Each row of numbers belongs to one of the things below and depends on some of the facts about them. Some rows are named. Which thing is each other row?

How the things are related:
Φ: points at; Λ: belongs to class; β: refers to
bifek Φ:peke Λ:915 β:flupu
bifil Φ:bozutren vokligren Λ:837 β:zifligan
bistipu Φ:niklofe Λ:652 β:lubo
bitul Λ:915 β:midrorer
bofona Φ:peke gretrul Λ:35 β:duner
bogro Λ:541 β:kleskam
bozutren Φ:gretrul Λ:837
bredrik Φ:bofona gretrul Λ:35
breskim Φ:dipek Λ:35 β:brovir
bretre Φ:lodam Λ:837 β:kuvo
bridal Λ:35 β:fligum
brobri Λ:915 β:vokligren
brovir Φ:peke Λ:35 β:kliski
brusko Φ:kledruk skoskova Λ:915
buzu Λ:652 β:disubim
dafliflas Φ:flilus trustum veflu Λ:200 β:brobri
diflas Φ:trebo Λ:541
dipek Φ:trustum Λ:69
disubim Λ:837
dogrel Λ:915 β:kabrum
dogro Φ:pebin Λ:541 β:veski
dokos Φ:narezi Λ:915 β:vegem
dozo Φ:trafuskom Λ:35
draguge Λ:69
dreflem Λ:35 β:dafliflas
dregu Φ:pepluski Λ:915
dretran Φ:pivak Λ:541 β:lodam
dromin Λ:200 β:vuruk
drubaplol Φ:suklak Λ:541
drunoler Φ:dafliflas vudir Λ:200
dumol Λ:69
duner Λ:200
dunotan Λ:652 β:plotrek
faskor Λ:200 β:mivares
feplis Λ:200
fitem Φ:buzu Λ:541 β:dreflem
fivin Φ:stiplafu bofona Λ:915 β:kiba
flaflim Φ:skero flipom Λ:69
flegri Φ:kabrum Λ:915 β:zugak
flesor Φ:nikluk bogro Λ:69
fligum Φ:bofona Λ:35 β:dogro
flilus Φ:statu Λ:35
flipom Φ:nibro Λ:35
fliter Λ:915
flozuk Φ:veflu gogom Λ:915 β:nibro
flubrol Λ:35
flugre Λ:541
flupu Λ:837 β:tazu
fubrur Φ:trefla Λ:69 β:nepe
fugumes Φ:buzu fivin brovir Λ:652 β:stetin
gabra Φ:gogom Λ:652
gapi Φ:bitul Λ:69
giflam Φ:zisker Λ:541
gisten Φ:fitem Λ:652
gogom Φ:narezi Λ:69 β:klerom
govi Λ:541
greflel Φ:bridal Λ:69
greplil Λ:200 β:giflam
gretrul Λ:35
gristola Φ:buzu rugo Λ:837 β:draguge
grivetran Φ:faskor Λ:837
grokebram Φ:pebin bozutren Λ:837
grumon Φ:vastik Λ:200 β:skesti
gunal Λ:35 β:suklak
gupla Φ:bredrik Λ:541 β:tigo
kabrum Φ:flubrol trebo Λ:200 β:skero
kestam Φ:narezi flipom Λ:200 β:fugumes
kiba Λ:200 β:zabra
klatrir Φ:pivak Λ:200
kledruk Φ:bozutren bredrik Λ:35
kleflak Φ:stiplafu niklofe pebin peke Λ:541
klegril Φ:stiplafu podok nikluk tula Λ:69
klerom Φ:skiklok Λ:541
kleskam Φ:padrezi Λ:541 β:kletrol
kletrol Φ:kledruk Λ:652
klezok Φ:rasko skegu robral pepluski Λ:200
kligutos Λ:915 β:kestam
kliski Λ:69
klistol Φ:kleflak Λ:837
kuvo Φ:tazu Λ:915
labrul Φ:tipir kligutos statu Λ:837 β:tula
lagror Λ:837
lasto Λ:652 β:likil
lefluzom Φ:fivin fligum Λ:69
leskedu Λ:69 β:vone
likil Φ:flipom Λ:69 β:klatrir
lodam Φ:gretrul Λ:35
lonem Λ:915 β:leskedu
lubo Φ:diflas Λ:915 β:zekles
mafla Φ:bofona Λ:541 β:gogom
midrorer Λ:541
miva Λ:915 β:trefla
mivares Φ:gretrul Λ:69 β:fivin
narezi Φ:bozutren Λ:69 β:miva
nepe Λ:200 β:podok
nibro Λ:200
niklofe Φ:bozutren gretrul Λ:35
nikluk Φ:lodam Λ:69 β:rogal
nolek Λ:35
nuklil Λ:35
nuve Φ:bozutren Λ:35
padrezi Φ:niklofe narezi Λ:35
palo Λ:35 β:skinovun
pebin Φ:bozutren Λ:541
pefos Φ:govi Λ:541
peke Φ:gretrul Λ:541 β:gunal
pepluski Φ:kledruk trebo Λ:35 β:pugre
pivak Φ:nibro govi Λ:652 β:greflel
pletral Φ:kleflak vone Λ:915
plitral Φ:zisker Λ:652
plotadus Φ:kledruk niklofe bozutren Λ:69 β:trebo
plotrek Φ:gapi kuvo Λ:541 β:buzu
podok Φ:gretrul Λ:69 β:padrezi
pugre Φ:klerom staplum nibro flipom bofona Λ:69 β:nolek
rasko Φ:nikluk Λ:35 β:trafuskom
robral Λ:35 β:dregu
rogal Φ:stiplafu peke Λ:69 β:stivim
rugo Φ:flaflim vastik Λ:69
rutim Φ:rasko bredrik Λ:837
skagol Φ:nepe Λ:200 β:tipir
skagru Φ:gretrul Λ:35 β:bitul
skegu Λ:200 β:breskim
skeklin Φ:nibro gretrul Λ:652
skero Φ:vone gogom kestam Λ:915
skesti Φ:flubrol Λ:35
skestuna Λ:837
skibadin Φ:skegu tuma Λ:35
skiklok Φ:brobri gretrul Λ:652 β:stuskis
skinovun Λ:35 β:bifek
skogos Φ:lagror Λ:541
skolu Φ:statu Λ:200
skonik Φ:bridal palo Λ:837
skoskova Φ:rasko Λ:69
skuplok Λ:541
staplum Φ:grivetran skoskova skogos Λ:35
statu Φ:skagru Λ:35
stetin Λ:837 β:gabra
stiplafu Φ:bozutren nibro Λ:541
stivim Φ:pletral Λ:837 β:flugre
stuskis Φ:gretrul Λ:69
suklak Λ:200 β:pepluski
tazu Φ:trustum skagol gretrul Λ:837
tigo Φ:kuvo bofona Λ:652 β:kledruk
tipir Λ:200
tirul Φ:bogro peke skeklin Λ:35
tizom Φ:vabo veski Λ:35
trafuskom Λ:915
trebo Φ:gretrul Λ:35
trefla Φ:bogro Λ:837 β:drubaplol
trivobu Φ:kestam Λ:915 β:dogrel
trustum Φ:pebin lodam Λ:200
tula Φ:statu peke Λ:915 β:peke
tuma Φ:statu nepe gretrul Λ:915
vabo Φ:lodam kliski Λ:837
vakim Φ:peke Λ:69
vastik Λ:652
veflu Φ:diflas Λ:915
vegem Λ:35 β:statu
veski Λ:35 β:pefos
vokligren Λ:69
vone Φ:narezi bofona padrezi Λ:35
vudir Φ:veski Λ:200
vuruk Φ:brovir rugo Λ:69
zabra Φ:disubim Λ:35 β:stiplafu
zedru Φ:stetin Λ:915 β:bozutren
zekles Φ:veski Λ:915
zifligan Λ:69
zisker Φ:bozutren Λ:652
zitru Φ:trustum flaflim govi Λ:541 β:plitral
zoden Φ:pebin gogom Λ:35
zugak Λ:69

Some rows with their names:
flugre:  .01  .05 -.02  .02  .00  .01  .02 -.15 -.13  .04  .02 -.09  .04 -.13 -.03  .02  .00  .00  .06  .13  .05  .04  .00  .01 -.07  .00 -.01  .01  .03  .00 -.02  .06  .02  .00  .01  .00 -.01 -.08 -.01 -.14  .02 -.01 -.05  .07  .03 -.03  .04  .07 -.06
vabo:  .01 -.01  .00  .04  .01 -.02 -.04  .01  .04  .01  .02  .00  .04 -.05  .02  .02 -.04  .00  .03  .00  .04 -.03  .01  .02  .00 -.01  .03 -.01 -.04  .02 -.01 -.02  .01  .01  .03 -.01 -.03  .00  .01 -.01  .00 -.01  .07  .02 -.02 -.01  .00  .00  .02
trafuskom:  .03  .03 -.03  .04 -.02  .02 -.01 -.20 -.14  .06 -.01 -.08  .08 -.16  .00  .05 -.01 -.01  .03  .08  .03  .04 -.01  .01 -.05  .01  .01  .03 -.02  .01 -.01  .11  .02 -.03  .02 -.01 -.04 -.10 -.02 -.11  .01 -.06 -.01  .05  .02 -.01 -.01  .05  .04
stetin:  .07  .04  .03 -.01 -.01 -.01 -.01 -.10  .12  .01 -.01 -.03 -.02 -.11  .03  .00 -.04  .07  .05 -.01  .01  .00  .06  .04 -.06  .02  .00  .03  .01 -.01 -.03  .01  .02 -.03  .02 -.01 -.02  .01  .02 -.05 -.02 -.04  .06  .02 -.01  .04  .04  .01 -.04
flegri:  .01 -.02  .02  .02  .01 -.02  .01 -.03  .10 -.02 -.03  .05 -.12  .08  .04  .01 -.04 -.02 -.01 -.13 -.05 -.01  .01 -.01  .05 -.01  .00  .02 -.01  .06  .04  .04  .01  .01  .03 -.01  .03  .01 -.01  .01 -.04 -.05  .06 -.09 -.03  .05 -.03  .02  .09
trustum: -.07 -.01  .07 -.03  .02 -.02 -.09  .05  .04  .01  .07  .00  .05  .02  .00  .00 -.04  .02  .03  .02  .03 -.02 -.02  .00  .00 -.02 -.01 -.03  .00 -.04 -.01 -.08 -.01  .05  .04  .01  .00  .05  .02 -.09  .02  .05 -.03  .02 -.02 -.01 -.01 -.02 -.05
plitral:  .00  .04 -.02 -.01 -.01  .01 -.05 -.09 -.13  .03  .02 -.05  .10 -.11 -.03  .02  .02  .03  .03  .13  .05  .02  .02  .02 -.06  .00  .00  .02 -.04 -.03 -.05  .01  .00  .00 -.01  .00 -.02 -.08  .00 -.05  .03  .00 -.03  .07  .02  .00  .02  .01 -.05
rogal: -.02  .05  .01 -.07  .01  .01  .03  .04 -.04 -.01 -.02 -.04 -.04 -.04  .01 -.04  .01  .06  .01 -.04  .00  .00 -.02 -.02 -.04  .02 -.05  .00  .07 -.03  .05  .07  .02  .03 -.02  .03 -.01  .07  .06 -.01  .00  .01 -.06 -.03  .00 -.01 -.02 -.02 -.03
veski:  .00 -.10 -.25 -.03  .02 -.01 -.13  .24 -.52 -.08 -.22 -.09 -.13  .14 -.05 -.04 -.03 -.21  .13 -.01  .12 -.24 -.01 -.05  .09 -.13  .02  .04 -.29  .05  .09  .14  .03  .04 -.11  .03  .12 -.15 -.03 -.07  .13  .12 -.03  .21  .04 -.12 -.10 -.13  .14
dumol: -.01  .01  .03 -.03 -.01  .01  .02  .02 -.01  .01  .02 -.03 -.02  .03  .01 -.03  .00 -.01  .01 -.01 -.01  .01 -.02  .00  .01  .00 -.01  .00  .05 -.03  .02  .00  .00 -.01 -.01  .00  .01  .05  .01 -.08  .01  .02 -.07 -.01  .01  .00 -.01  .00 -.02
diflas: -.01  .00  .01  .03  .01 -.01  .04 -.05  .01  .01  .02  .00 -.04  .01 -.01  .02 -.02 -.02  .02  .02  .00  .01  .00  .00 -.01 -.01  .00  .00  .03  .03  .00  .00  .01  .02  .01  .00  .03 -.02 -.01 -.06 -.02  .00 -.01 -.01  .00 -.01  .02  .06 -.03
gupla:  .00 -.01  .02 -.01  .02 -.02  .06  .03  .12 -.04 -.01  .06 -.16  .13  .01 -.01 -.02  .00 -.01 -.09 -.05 -.01  .02 -.01  .04 -.02 -.02  .00  .05  .05  .03 -.01  .00  .04  .02  .01  .07  .03 -.01  .02 -.04  .01  .03 -.09 -.03  .04  .02  .02 -.02
leskedu:  .00  .01  .03 -.04 -.01  .01  .02  .01 -.01  .01  .01 -.04 -.04  .02  .01 -.03 -.01  .00  .02 -.02 -.02  .01 -.01  .00  .00  .00 -.01  .00  .06 -.03  .03  .01  .00 -.01 -.02  .00  .01  .04  .01 -.08  .01  .03 -.07  .00  .01  .00 -.01  .00 -.02
robral:  .02 -.02  .02 -.03 -.01 -.01  .00  .11  .13 -.05 -.02  .09 -.09  .09  .04 -.04 -.02 -.01 -.02 -.12 -.05 -.05  .02  .01  .07 -.01 -.02  .04 -.03  .01  .00 -.04 -.01 -.01 -.04  .00  .02  .04  .02  .11  .00  .00  .05 -.07 -.01  .03 -.01 -.02  .05
zifligan:  .00  .03  .01 -.02 -.03  .03  .00 -.06 -.13  .05  .03 -.11  .08 -.09 -.02 -.01  .01 -.01  .03  .10  .03  .03 -.02  .01 -.04  .01  .00  .00  .05 -.05  .00  .04  .00 -.03 -.02  .00 -.03 -.01  .00 -.13  .04  .03 -.10  .08  .04 -.03  .00  .01 -.04
pefos: -.02 -.06 -.25  .01  .04  .00 -.08  .05 -.61 -.02 -.18 -.19 -.08  .04 -.10  .01 -.01 -.19  .15  .13  .16 -.16 -.02 -.06 -.01 -.12  .03  .01 -.21  .07  .08  .20  .04  .06 -.05  .03  .11 -.20 -.05 -.22  .12  .11 -.08  .25  .05 -.14 -.06 -.06  .05
tula: -.08 -.33 -.01  .07  .08  .01 -.04  .06  .00 -.10 -.17  .15  .27  .27 -.04  .17  .05 -.16 -.16  .01  .08  .08 -.10 -.15 -.04  .06  .04 -.10 -.03  .05 -.02  .01 -.05 -.04  .10 -.01 -.12  .29  .06 -.02 -.09 -.28  .11 -.22  .08 -.06 -.08  .17  .03

Which thing is each row?
No name comes twice in this set of rows, the named rows included.
 .00 -.03  .03 -.02  .00 -.02 -.03  .12  .15 -.05  .00  .09 -.08  .09  .05 -.04 -.03 -.01 -.01 -.13 -.04 -.06  .00  .01  .07 -.01 -.03  .04 -.03  .00  .00 -.05 -.01  .00 -.02  .00  .01  .05  .03  .10  .00  .01  .05 -.06 -.02  .02 -.02 -.02  .05 -> rasko
-.02 -.01  .03 -.04  .02 -.03 -.03  .08  .13 -.05 -.01  .08 -.10  .12  .02 -.01 -.01  .02 -.01 -.09 -.04 -.04  .03 -.01  .04 -.02 -.02  .01 -.02  .02  .00 -.06 -.01  .05  .01  .01  .05  .02  .01  .07 -.03  .01  .05 -.07 -.03  .05  .01 -.02  .00 -> bistipu
-.04 -.35  .01  .07  .07 -.01 -.05  .21  .19 -.13 -.14  .21  .14  .40 -.02  .12  .01 -.16 -.14 -.07  .04  .02 -.03 -.11  .04  .03  .08 -.11 -.04  .06 -.04 -.13 -.05 -.04  .09 -.03 -.04  .32  .03  .06 -.10 -.20  .17 -.21  .04 -.01 -.04  .11 -.01 -> labrul
-.05 -.01  .09 -.03  .02 -.02 -.03  .10  .18 -.02  .04  .03 -.12  .12  .04 -.04 -.07 -.02  .02 -.14 -.05 -.04 -.03 -.01  .06 -.02 -.03  .00  .05 -.01  .04 -.05 -.01  .03  .02  .01  .03  .11  .03 -.07  .00  .04 -.03 -.04 -.03  .01 -.03 -.01  .02 -> nikluk
-.04  .02 -.02 -.01  .04 -.01  .01 -.04 -.03 -.03  .00  .00 -.01 -.04 -.02  .01  .02  .05  .00  .00  .04  .01 -.02 -.03 -.04  .00 -.04  .00  .05  .02  .03  .06  .03  .06  .03  .03  .00  .01  .05  .03  .00 -.02  .00 -.05 -.01  .01  .00  .03 -.05 -> kleflak
-.11 -.38 -.02  .12  .12 -.01  .09  .08  .08 -.13 -.17  .20  .25  .30 -.09  .19  .08 -.15 -.20  .07  .05  .08 -.09 -.17 -.07  .08  .05 -.18 -.04  .02 -.06 -.08 -.08 -.05  .11  .00 -.05  .31  .01 -.01 -.11 -.24  .06 -.14  .10 -.17 -.06  .18 -.08 -> peke
 .04 -.02  .01  .00  .02 -.03  .00  .09  .12 -.04 -.03  .06 -.10  .07  .04 -.01 -.04  .01  .00 -.11 -.01 -.04  .04  .00  .04 -.01  .02 -.01 -.02  .04  .02 -.03  .01  .02  .01 -.01  .02  .05  .01  .07 -.04 -.01  .10 -.08 -.04  .04  .01 -.02  .03 -> gristola
-.01 -.02  .00  .04  .03 -.03  .08  .08  .22 -.05 -.04  .12 -.11  .02  .05 -.02 -.03  .03 -.04 -.13 -.09 -.08  .01  .01  .06  .02 -.02 -.01 -.08 -.02 -.01 -.08 -.03 -.02 -.01  .01  .06  .01 -.03  .11 -.02  .02  .03  .04 -.02 -.07 -.04 -.05  .06 -> skagru
 .03  .03 -.10 -.02 -.02  .03 -.04 -.16 -.09  .01 -.02 -.04  .13 -.16 -.04  .00  .05  .05 -.02  .10  .06  .01  .00  .03 -.01  .01  .00  .06 -.03 -.08 -.04  .05  .02 -.06 -.03 -.01  .01 -.08 -.01  .06  .11  .01 -.03  .13  .03  .04 -.01 -.05 -.05 -> kledruk
 .03  .01 -.06  .02 -.01  .01  .08  .02  .05 -.02 -.06  .02 -.04 -.04  .00 -.01  .04  .02 -.03 -.01 -.06 -.02  .02  .01 -.01  .04  .00 -.01 -.05 -.01 -.03  .01 -.03 -.05 -.04  .01  .02 -.06 -.06  .14 -.01  .02  .01  .10  .01 -.06  .00 -.07  .02 -> bredrik
 .02  .09  .04 -.03  .01 -.01  .03 -.18  .11  .01 -.02 -.03 -.03 -.18  .05  .02 -.01  .12  .02 -.06 -.02  .03  .02  .00 -.10  .06 -.07  .04  .06  .00  .01  .12  .03  .01  .04  .02 -.05  .02  .06 -.03 -.06 -.11  .03 -.06 -.01  .04  .00  .05  .01 -> bifek
 .06  .04 -.04  .03 -.02  .01 -.03 -.10 -.12  .04 -.01 -.09  .09 -.18 -.01  .02 -.01  .02  .06  .11  .08  .00  .03  .03 -.07  .01  .03  .01 -.04 -.01 -.03  .04  .03 -.03  .00 -.02 -.04 -.07  .00 -.07  .01 -.02  .02  .09  .02 -.02  .03  .01 -.03 -> disubim
-.06 -.11 -.26 -.01  .08 -.02 -.13  .15 -.54 -.08 -.20 -.12 -.18  .18 -.09  .00 -.04 -.21  .14  .00  .15 -.22 -.03 -.08  .06 -.16  .02  .01 -.23  .09  .12  .17  .05  .11 -.04  .05  .17 -.15 -.04 -.17  .13  .13 -.04  .20  .01 -.11 -.10 -.10  .08 -> dogro
 .00 -.03  .03  .03  .03 -.03 -.04  .09  .16 -.03  .00  .07 -.07  .07  .05  .00 -.06  .00  .01 -.12  .00 -.05  .02  .00  .04 -.02  .02 -.01 -.04  .04  .01 -.06  .01  .03  .03  .00  .01  .05  .01  .04 -.03 -.01  .10 -.05 -.05  .02  .00 -.02  .04 -> bretre
 .00  .02 -.02 -.03  .00  .00  .00  .05 -.02 -.03 -.02  .03  .02 -.07  .02 -.02  .02  .03 -.01 -.02  .01 -.03  .00  .00 -.01  .02 -.04  .03 -.03 -.01  .00  .03  .00  .00 -.04  .02 -.04  .01  .05  .11  .01 -.01  .01 -.02  .01 -.02 -.01 -.01  .03 -> tirul

Now the same things, written a new way:
Known rows:
trivobu:  .27 -.11  .00 -.13 -.01  .08  .06  .22 -.11 -.05  .03  .03 -.07  .12  .01
lonem:  .28 -.05 -.08 -.13 -.01  .10  .06  .15 -.06 -.03  .10  .01 -.13  .05  .10
dretran:  .05 -.20  .07 -.07  .02 -.07 -.01 -.02  .14  .09  .11  .05 -.11  .13 -.08
bistipu: -.09 -.19 -.13  .09 -.01 -.03  .01  .14  .05  .05 -.01 -.06  .00  .11  .06
nikluk: -.02 -.22 -.15 -.01 -.07 -.10 -.21  .13 -.05 -.03 -.07 -.05  .02  .06  .03
flupu: -.08 -.23 -.18  .19  .10  .05  .01 -.03  .01  .02 -.04  .20 -.23 -.09 -.05
dromin:  .17 -.10 -.03  .03 -.03  .09 -.04  .00 -.14 -.17  .05  .11 -.15 -.12  .12
kiba:  .27 -.10  .12  .43  .01 -.12 -.22  .26  .07 -.58  .59 -.30 -.19 -.20  .18
dipek: -.11  .13 -.05  .00 -.02 -.09 -.16 -.04 -.03 -.01 -.12 -.04  .19 -.01 -.04
tirul: -.06  .14  .07 -.07  .11  .04  .02 -.08  .08  .00 -.09 -.13  .04 -.01 -.03
tizom: -.05  .18  .03 -.06  .06 -.04 -.02 -.06  .03  .01 -.02  .00  .10  .02 -.07
flipom: -.03  .17  .08  .04  .02 -.04  .03 -.06 -.01  .05 -.05  .04  .14  .07 -.08
kuvo:  .14  .25  .08 -.18  .06  .06  .06  .07 -.10 -.06 -.01  .02  .09  .03 -.07
skesti: -.06  .18  .04 -.05  .04 -.03 -.02 -.06  .03  .02 -.03  .01  .10  .01 -.07
drunoler:  .03  .16  .10 -.04  .04  .06 -.04 -.06 -.17 -.20 -.06  .10  .05 -.14 -.04
lagror: -.25  .15  .02  .18  .10 -.01 -.03 -.18  .03 -.02  .03  .13 -.04 -.16  .03
duner:  .06  .23  .03  .01  .02  .07 -.01 -.12 -.12 -.17 -.01  .12  .00 -.20  .04

Name these rows:
No name comes twice in this set of rows, the named rows included.
 .07 -.24  .00 -.08  .13  .09  .06  .08  .13 -.02 -.14 -.20 -.18  .04  .06 -> brovir
 .08 -.16 -.20  .11 -.07 -.04 -.11  .03  .01  .02 -.03 -.03 -.04  .03  .17 -> leskedu
 .02 -.28 -.14  .15 -.22 -.01  .14  .13  .10  .00 -.11  .01  .19  .02  .10 -> narezi
 .10 -.16  .03  .38 -.21 -.20 -.19  .29  .02 -.14  .31 -.48 -.09 -.09  .01 -> mivares
 .11 -.15 -.10  .00 -.02  .00 -.01  .04  .05  .05  .08  .02 -.13  .05  .09 -> vegem
 .07 -.25 -.06 -.03  .00 -.02 -.02  .13  .02  .02  .00  .02 -.11  .09  .01 -> breskim
 .08 -.30  .02 -.06  .01 -.06  .01  .03  .14  .11  .07  .06 -.17  .15 -.07 -> plotrek
 .14  .24  .10 -.16  .07  .06  .08  .05 -.08 -.06 -.03  .00  .11  .05 -.06 -> pletral
-.08  .11  .13 -.13  .05 -.10 -.03 -.13  .13  .11  .06  .05  .05  .06 -.19 -> diflas
 .06 -.29 -.11  .06  .02  .03 -.04  .07  .07 -.04 -.20 -.20 -.08  .03  .13 -> rogal
-.35  .02  .05  .10  .03  .01  .12 -.08  .13 -.08 -.03  .12  .15 -.20 -.08 -> grokebram
 .19 -.21 -.22  .00  .01  .03  .03  .05  .05  .09 -.04  .11 -.17  .03 -.04 -> skinovun
 .11 -.22  .14  .06  .01 -.02  .08 -.03  .11  .14  .04  .01 -.15  .20 -.04 -> mafla
 .05 -.20 -.10  .12 -.07 -.05 -.10  .09 -.03  .02 -.09 -.03  .03  .12  .08 -> likil

